32  16  26  1  29  50  13  10  33  7
57  18  42  8  19  37  18  4  16  12
32  2  20  47  71  10  4  3  43  10
64  14  21  27  34  17  12  3  23  12
->
57  18  42  8  19  37  18  4  16  12
64  14  21  27  34  17  12  3  23  12

-33  4  23  -3  -3  21  4  -2  4  -74  2  2
28  -1  -49  -3  2  10  8  2  -1  -74  0  -38
18  0  -41  -5  2  17  -9  1  1  -74  1  -33
-9  3  -11  -5  0  25  3  -1  3  -74  2  -16
->
28  -1  -49  -3  2  10  8  2  -1  -74  0  -38
-9  3  -11  -5  0  25  3  -1  3  -74  2  -16

8  3  -41  2  -7  6  5  -2  6  -13  3
11  -24  -59  12  -26  -9  27  2  27  -22  -14
->
11  -24  -59  12  -26  -9  27  2  27  -22  -14

-36  -8  -27  -18  -30  -29  12  12  38  33  -22  33  -20
-16  -28  11  6  -32  24  -2  13  -6  -1  15  33  -24
-23  13  -7  8  -35  -37  -18  21  50  17  -21  30  -23
68  22  24  49  0  5  -50  -45  -18  -40  -31  -25  43
->
-16  -28  11  6  -32  24  -2  13  -6  -1  15  33  -24
68  22  24  49  0  5  -50  -45  -18  -40  -31  -25  43

-45  -13  26  50  -45  32
49  7  -34  -53  41  -22
-42  -16  21  45  -48  38
-20  2  65  54  -62  6
40  -28  -7  -54  3  -33
->
49  7  -34  -53  41  -22
-20  2  65  54  -62  6

13  -3  -9  -3  -17  -16  15
0  0  2  1  4  -1  3
4  -4  -4  -1  -15  -18  19
-80  7  24  10  -1  4  -17
57  -14  -9  -2  14  -16  36
->
0  0  2  1  4  -1  3
-80  7  24  10  -1  4  -17

19  -4  50  26  -62  59  34  -79  -19  57  -43  52  -38  15  -61  -20
-41  -29  64  -30  41  3  14  -38  48  36  -19  35  -28  6  11  10
->
-41  -29  64  -30  41  3  14  -38  48  36  -19  35  -28  6  11  10

-10  -9  33  -3  -1  -32  -3  -31
9  0  59  5  12  -5  -5  -11
3  2  -18  25  -7  37  -20  8
9  -25  -24  -13  42  18  -38  17
-15  -36  -12  4  0  22  7  -32
->
9  0  59  5  12  -5  -5  -11
9  -25  -24  -13  42  18  -38  17
---
29  55  29  -31  -20
-29  -55  -28  36  32
28  61  28  -25  -12
61  73  -49  -46  -7
-21  -55  -5  20  19
->
-21  61  28  -29  29
-55  73  61  -55  55
-5  -49  28  -28  29
20  -46  -25  36  -31
19  -7  -12  32  -20

-14  63  46  -3  -6  3  -12  20  -17  -20  -20  20
19  18  16  21  21  20  19  12  2  12  12  10
->
19  -14
18  63
16  46
21  -3
21  -6
20  3
19  -12
12  20
2  -17
12  -20
12  -20
10  20

17  -3  -21  -61  -34  -3  -27
19  -4  -12  -18  19  11  -3
-3  1  5  5  -15  -2  10
-3  -17  26  -4  -3  -7  -21
-6  13  17  11  -1  -3  10
-7  -7  3  18  5  6  -1
1  2  1  -4  -3  -4  2
-2  5  19  6  5  4  17
->
-2  1  -7  -6  -3  -3  19  17
5  2  -7  13  -17  1  -4  -3
19  1  3  17  26  5  -12  -21
6  -4  18  11  -4  5  -18  -61
5  -3  5  -1  -3  -15  19  -34
4  -4  6  -3  -7  -2  11  -3
17  2  -1  10  -21  10  -3  -27

18  19  18  22  28  -20  -25  20
-62  -56  -37  -55  -45  12  51  -53
-58  -48  -29  -48  -41  11  46  -44
-65  -56  -38  -57  -46  12  51  -53
27  32  39  30  27  -21  -28  29
20  16  24  23  23  -11  -21  16
19  20  22  24  26  -17  -25  20
20  19  16  20  27  -22  -23  19
31  36  33  26  29  -32  -27  31
17  16  15  20  27  -19  -24  17
->
17  31  20  19  20  27  -65  -58  -62  18
16  36  19  20  16  32  -56  -48  -56  19
15  33  16  22  24  39  -38  -29  -37  18
20  26  20  24  23  30  -57  -48  -55  22
27  29  27  26  23  27  -46  -41  -45  28
-19  -32  -22  -17  -11  -21  12  11  12  -20
-24  -27  -23  -25  -21  -28  51  46  51  -25
17  31  19  20  16  29  -53  -44  -53  20

19  19  21  23  7  19  40  25
37  9  31  19  -16  20  61  49
28  10  29  24  -8  14  59  38
23  15  15  22  -4  31  31  25
12  29  13  16  2  9  23  22
16  24  12  19  -4  0  24  25
20  13  11  16  -11  4  23  29
17  18  19  18  -1  -4  25  35
18  12  18  19  -8  7  28  42
10  33  14  20  3  0  23  25
22  13  18  21  -5  18  46  23
26  14  21  20  -3  12  34  41
->
26  22  10  18  17  20  16  12  23  28  37  19
14  13  33  12  18  13  24  29  15  10  9  19
21  18  14  18  19  11  12  13  15  29  31  21
20  21  20  19  18  16  19  16  22  24  19  23
-3  -5  3  -8  -1  -11  -4  2  -4  -8  -16  7
12  18  0  7  -4  4  0  9  31  14  20  19
34  46  23  28  25  23  24  23  31  59  61  40
41  23  25  42  35  29  25  22  25  38  49  25

27  18  -68  3  41  -51  -11  62  35  21  5  -29  19  -8  -37
-56  -19  -29  -55  15  40  -37  52  8  -4  15  -40  45  -30  -9
-66  -25  -48  53  6  -40  -22  13  -54  -24  -65  -3  -48  49  49
-63  -47  64  -37  -60  -62  -15  27  -36  -48  43  20  -27  58  51
67  -47  -43  30  -19  61  55  37  -62  68  -51  9  -31  -2  22
->
67  -63  -66  -56  27
-47  -47  -25  -19  18
-43  64  -48  -29  -68
30  -37  53  -55  3
-19  -60  6  15  41
61  -62  -40  40  -51
55  -15  -22  -37  -11
37  27  13  52  62
-62  -36  -54  8  35
68  -48  -24  -4  21
-51  43  -65  15  5
9  20  -3  -40  -29
-31  -27  -48  45  19
-2  58  49  -30  -8
22  51  49  -9  -37

31  14  8  -14  -1  -1
-3  63  27  17  -12  -6
-42  6  -14  -4  -41  -5
-17  -19  -9  -12  -3  20
->
-17  -42  -3  31
-19  6  63  14
-9  -14  27  8
-12  -4  17  -14
-3  -41  -12  -1
20  -5  -6  -1

50  -18
-17  0
35  -17
-50  16
11  70
-48  67
-47  11
0  0
-33  50
->
-33  0  -47  -48  11  -50  35  -17  50
50  0  11  67  70  16  -17  0  -18
---
66  14  -28  -19  -1
50  -7  -6  -26  16
-26  -5  11  18  -5
->
14  -28
-7  -6

-25  58  12  70
-46  37  -12  67
-34  65  73  -33
4  -45  3  -28
->
58  12
37  -12

-19  60  49
-19  -36  65
-19  -68  -12
-19  -25  44
->
60  49
-36  65

17  10  10  -61  11
31  63  -14  41  -25
27  39  -25  12  -15
-34  -28  4  33  24
->
10  10
63  -14

29  34  -42  -6  -79
3  61  -9  23  0
-5  72  -58  -39  -11
->
34  -42
61  -9

-77  -37  -24  36
36  -57  -4  -6
-28  -29  -9  -2
20  23  -62  42
->
-37  -24
-57  -4

-45  -64  -43
-50  -62  -27
28  -32  -22
->
-64  -43
-62  -27
